[128 = 0]
[125 126 102 121  98 174 125 125 123 118 123 137 125 135 135 102 122 126
 125 110 117 127  98 113 125 136 149 126 121 109 121 138 141 129 113 105
 145 114  38 151 123 132 162 133 157  86 125 194 132] : [56]:<41>
[125 132 121 112 106 134 131 128 136 119  65 135 138 135 143 107 101 104
 132 113 119 141 106 123 162 119 151 121 150 114 135 119 160 127 152 136
 157 117  41 146 129 133 178 137 158 142 159 193 100] : [56]:<41>
[129 134 106 131  34 141 130 123 144 128 158 149 127 132 149 113  86 121
 186  73  92 114  99 126 119 134 142  96 154 139 152 138 139 113 120 133
 192 113   4 155 129 138 194 187 163 115 132 247 119] : [56]:<47>
[125 124 142 116  95 129 106 116 123 121 112 136 161 115 142 105 110 171
 154 108 114 166 130 134 132 122 124 134 119 130 137 131 150 113 155 146
 129  83 122 129 118  96 180 152 119 129 109 178 122] : [57]:<49>
[123 120 159  99 104 131  99 134 120 146 177 122 118 169 150  97 112 126
 181 105 113 153 112 131 118 130 110 123 127 144 127 154 115 120 130 148
 130 101  83 141 122 142 166 172 136 116 128 179 106] : [57]:<49>
[114 112 127 132 102 120 133 148 128 139 120 126 126 139 125 127 104  85
 133 110  75 133 119 127 150 124 134 121 132 134 127 138 129  92 141 138
 150 124  80 106 122 158 149 190 124 124 138 157 107] : [55]:<40>
[119 125 142 126  80 113  86 137 144 118 157 120 119 133 130  95 117 117
 161 119  92 169 128 135 107 129 119 131 135 153 150 121 125 115 180 155
 144 116  95 130 125 124 170 156 156 119 118 228 109] : [57]:<42>
[155 129 132 111 127 133 134 121 130 148 131 151 119 136 143 114 115 120
 143 129 131 129 119 121 119 121 111 118 128 112 127 118 140 125 148 128
 156 107 112 121 125 167 128 137 129 149 127 139 122] : [63]:<43>
[120 131 138 123 109 104  94 124 146 129 160 125 125 115 124  92 109 113
 163 120  98 164 141 113 106 135 137 109 123 139 140 127 144 137 174 125
 129 101 117 141 106 152 169 150 184 129 158 200  96] : [57]:<42>
[126 117 135 123  97 128 120 126 131 131 114 131 130 121 149 104 121 110
 139 126 114 133 130 131 107 126 150 128 117 124 144 119 137 121 143 142
 141 127 134 125 122 129 134 164 139 127 108 161 121] : [63]:<55>
[130 128 135 118  55 126 140 122 126 120 133 122 120 149 155 105 103 119
 153 117 108 147 130 138  98 136 140 131 142 124 146 100 147 126 159 167
 150 107 109 131 110 148 177 153 135 124 118 201 113] : [63]:<55>
[117 118 104 122  35 111 124 118 121  88 155  97 119 135 154 126  85  76
 158  91  93  96 127 136 127 134 191 120 176 148 115 132 150 117 154 162
 187 108  20 162 122 153 174 181 145  82 101 252  92] : [55]:<52>
[114 148 146 110 124 121 142 116 132 121 149 140 161 126 133  86  85 123
 133 152 131 165  87 106 142 113 102 130 134 105 105 115 144 107 149 151
 149 103  69 101 120 114 172 141 165 167 179 192 104] : [56]:<41>
[148 117 148 111  85 128 115  95 123 128 163 144 130 133 148  83  99 120
 136  96 113 164 135 132 171 127 127 117 130 111 147 125 152 114 165 162
 127  75 111 123 127 132 163 156 136 122 123 208 129] : [63]:<55>
[124 123 148 118  87 103  94 118 134 142 194 145 132 119 145 100  90 117
 140 111  89 195 138 127 130 118 109  92 139  57 127 130 157 101 148 160
 147  70 107 111 126 156 177 183 166 143 130 232  98] : [57]:<42>
[123 124 120 114  86 120 115 120 136 127 115 107 130 138 142 125  99 116
 141 103 108  81 135 140 148 137 149 132 156 154 134 124 164  94 134 161
 188 109  39 151 141 142 172 177 138 156 128 236  99] : [55]:<52>
[124 138 142 135  77 112 106 125 128 127 143 138 105 124 117 105 118 113
 148 104 108 168 146 128  96 123 149 127 110 145 139 129 147 139 149 137
 119 105 108 137 120 145 168 158 166 138 116 204 123] : [57]:<42>
[126 128  81 134  75 110 113 143 133 144 152 124 119 105 144  95  91 119
 149  92 102 139 141 111  87 141 140 129 138 156 149 105 152 114 142 154
 159 108 101 152 130 152 153 147 135 121  88 204 116] : [63]:<43>
[107 120 155  97 152 131 103 141 131 126 117 131 131 111 145 111 122 125
 142 152 118 171 117 153 160 108 124 134 109 130 134 127 127 159 144 163
 125 102 139 111 126 136 156 154 125 140 134 138 115] : [57]:<49>
[131 124 130 112  94 121 152 124 143 108 124 147 118 124 139  89 108 120
 145 110 109 134 103 108 105 126 133 116 124 128 133 131 125 132 119 139
 156 114  22 133 109 147 182 152 159 123 144 207 130] : [56]:<41>
[126 128 118 111  97 118 127 141 131 106 138 106 130 121 135 121 103 112
 156 119 104 122 140 158 145 136 139 134 119 139 133 130 159 114 145 182
 167  75  50 145 139 147 139 165 126 124 140 194  95] : [55]:<52>
[139 127 155 131 103 134 132 125 122 101 140 113 121 128 167 113 105 103
 159 108 110 147 125 179 135 136 146 133 144 128 125 147 143 103 140 147
 151  85 109 143 106 193 164 147 136 110 135 197 117] : [55]:<40>
[134 101 126 124  91 119 134 132 138 101 140 126 135 118 157 125  90 111
 121 112 107 133 108 137 138 139 130 133 166 134 133 129 138 114 131 155
 155 105  50 147 130 140 173 155 129 119 142 209  93] : [55]:<40>
[ 86 117 104 109  95 111 138 117 140 116 134 165 140 127 144  92  95 104
 136 123 108 118 108 118 125 122 114 119 133 110 130 121 137 118 116 127
 145  99  23 129 126 126 180 154 172 125 146 193 113] : [56]:<41>
[166 127 123 129  68 134 145 120 153 119 142 138 159 129 159  99  87 144
 129  84 113 137 124 126 121 125 130  96 136 100 130 142 141 120 122 141
 172  99  11 132 144 135 189 156 148 122 144 207 127] : [56]:<47>
[ 92 111 139 114  78 127 106 143 128 131 132 129 126 121 136 110 122 160
 143 103 110 139 132 139 161 131 146 118 113 130 164 135 108 128 144 127
 135 113  98 145 114 129 162 158 138 116 103 161 124] : [57]:<49>
[126 114 122 135  76 146 126 122 126 112 144 111 145 138 126 123 106 114
 143 100 106 120 138 140 119 111 142 126 145 134 132 141 148 123 145 161
 159 126  62 143 130 149 153 150 117 121  90 214  89] : [55]:<40>
[ 89 135 162 104 148 132 114 141 110 128 176 120  88 128 115 106 102 109
 128 161 125 196 125 105 174  95  72 117 143 149 106 120 139 118 168 178
 144  65 139  78 139 138 155 139 120 167 198 135  89] : [55]:<40>
[121 118 105 120 104 151  97 141 132 113 126 113 121 166 147 113 101  94
 136 109 114  96 142 126 141 123 136 119 153 140 125 131 144  99 143 160
 177 112  34 127 178 160 150 153 144 129 127 218  89] : [55]:<52>
